Here is a tiny trained network, its code and every weight. The questions are about switching its units off for an input and a class, where a switched-off unit gives its printed mean instead of its output.

import numpy as np


def w(rows, s, z=0):
    codes = np.array(rows[::2]) - 128.0
    scale = np.full(codes.shape[1], s)
    scale[-1] = z or s
    return codes * scale


def f(y):
    return y / 2 * (1 + np.tanh(0.7978845608 * (y + 0.044715 * y**3)))


def log_softmax(a):
    a = a - a.max(-1, keepdims=True)
    return a - np.log(np.exp(a).sum(-1, keepdims=True))


def net(x, mask):
    res = np.array(x, float).reshape(1, 4) / 4 @ E
    y = f(res @ A[0][:, :-1].T + A[0][:, -1])
    res = res + np.where(mask, y, B[0][:, -1]) @ B[0][:, :-1]
    return log_softmax(res[-1] @ U[:, :-1].T + U[:, -1])


A, B = {}, {}
E = w([
[56,180,134,132,106,101,83,171],'x0',
[125,111,253,150,150,159,118,130],'x1',
[117,132,132,136,113,138,165,112],'x2',
[155,165,107,199,129,174,133,181],'x3',
],0.021)
A[0] = w([
[86,129,77,170,76,74,110,128,120],'N0',
[173,79,26,130,153,106,164,101,199],'N1',
[49,141,247,164,140,115,113,173,59],'N2',
[152,118,120,178,171,161,132,174,149],'N3',
[233,50,86,109,128,145,182,128,194],'N4',
[73,113,134,78,138,83,135,96,160],'N5',
[113,144,66,93,49,69,126,142,188],'N6',
[176,100,205,136,216,190,148,115,134],'N7',
[68,133,202,156,141,132,104,133,98],'N8',
[100,113,162,19,126,80,126,61,246],'N9',
[45,192,148,114,62,119,77,164,155],'N10',
[208,232,113,223,115,191,106,141,176],'N11',
[145,170,75,106,115,132,151,169,119],'N12',
],0.013,0.011)
B[0] = w([
[88,131,91,148,171,101,146,121,184],'N0',
[218,111,89,163,66,124,94,123,243],'N1',
[209,54,68,123,61,127,123,125,214],'N2',
[92,82,158,133,98,187,170,135,187],'N3',
[190,74,141,94,71,142,108,128,248],'N4',
[159,186,126,104,179,91,81,77,189],'N5',
[120,135,72,192,184,75,133,98,224],'N6',
[112,104,199,62,204,186,177,123,222],'N7',
[215,108,113,127,80,121,84,100,187],'N8',
[120,164,190,97,130,11,72,45,244],'N9',
[137,174,19,195,125,96,128,136,225],'N10',
[115,123,118,131,91,202,193,216,252],'N11',
[78,177,76,140,93,130,138,190,185],'N12',
],0.012,0.023)
U = w([
[207,115,140,143,68,82,46,60,252],'0',
[185,91,96,154,63,163,125,193,190],'1',
[137,99,247,55,189,116,108,76,156],'2',
[132,96,220,116,160,202,155,164,15],'3',
[107,208,96,150,223,84,93,87,78],'4',
[39,175,94,190,115,116,133,214,43],'5',
],0.013,0.0036)

Each question gives the input, the list of numbers given to net, and the class t.
The units are the neurons (one row each of A and B). Each row of codes is followed by its name. A weight is (code - 128) times the scale printed after its matrix; where a second scale follows, it is the last column's (A, B and U).
mask holds one flag per neuron, in row order. A switched-off neuron (its flag False) gives its mean, the last column of its row in B, instead of its output. The means were averaged over made-up inputs and are rounded, as every weight is.
A unit's drop is (log p(t) with every unit on - log p(t) with that unit switched off) / (log p(t) with every unit on - log p(t) with every unit switched off).
The circuit of an input: a set's keep is (log p(t) with only the set's units on - log p(t) with every unit switched off) / (log p(t) with every unit on - log p(t) with every unit switched off). Starting from the 12 units with the biggest drops (on a tie, the unit counted first), units are removed one at a time, each time the one whose removal leaves the highest keep (on an exact tie, the one counted first), for as long as the keep stays at least 0.8.
circuit, biggest first: the units of the circuit, biggest drop first
unit that matters most: the unit with the biggest drop
top k neurons: the k neurons with the biggest drops, biggest first
drop when u is switched off: that unit's drop, to one decimal
input [1,-3,-7,-1], class 4: top 2 neurons -> [N4; N2]
input [-8,0,-6,1], class 1: circuit, biggest first -> [N9]
input [1,-7,1,1], class 5: circuit, biggest first -> [N2; N12]
input [-3,-3,-2,1], class 1: top 2 neurons -> [N9; N5]
input [-6,-2,1,1], class 1: top 2 neurons -> [N9; N5]
input [1,-2,-1,-7], class 4: circuit, biggest first -> [N4; N2]
input [1,1,-5,3], class 1: top 2 neurons -> [N7; N6]
input [1,7,-7,5], class 1: top 2 neurons -> [N2; N8]
input [-1,8,5,0], class 2: top 2 neurons -> [N7; N11]
input [-3,7,7,-2], class 2: drop when N7 is switched off -> 0.6
input [3,-7,-4,7], class 5: drop when N1 is switched off -> 0.0
input [-3,6,2,8], class 3: drop when N7 is switched off -> 0.3
input [-5,7,1,5], class 3: drop when N7 is switched off -> 0.2
input [-5,2,5,8], class 3: unit that matters most -> N7
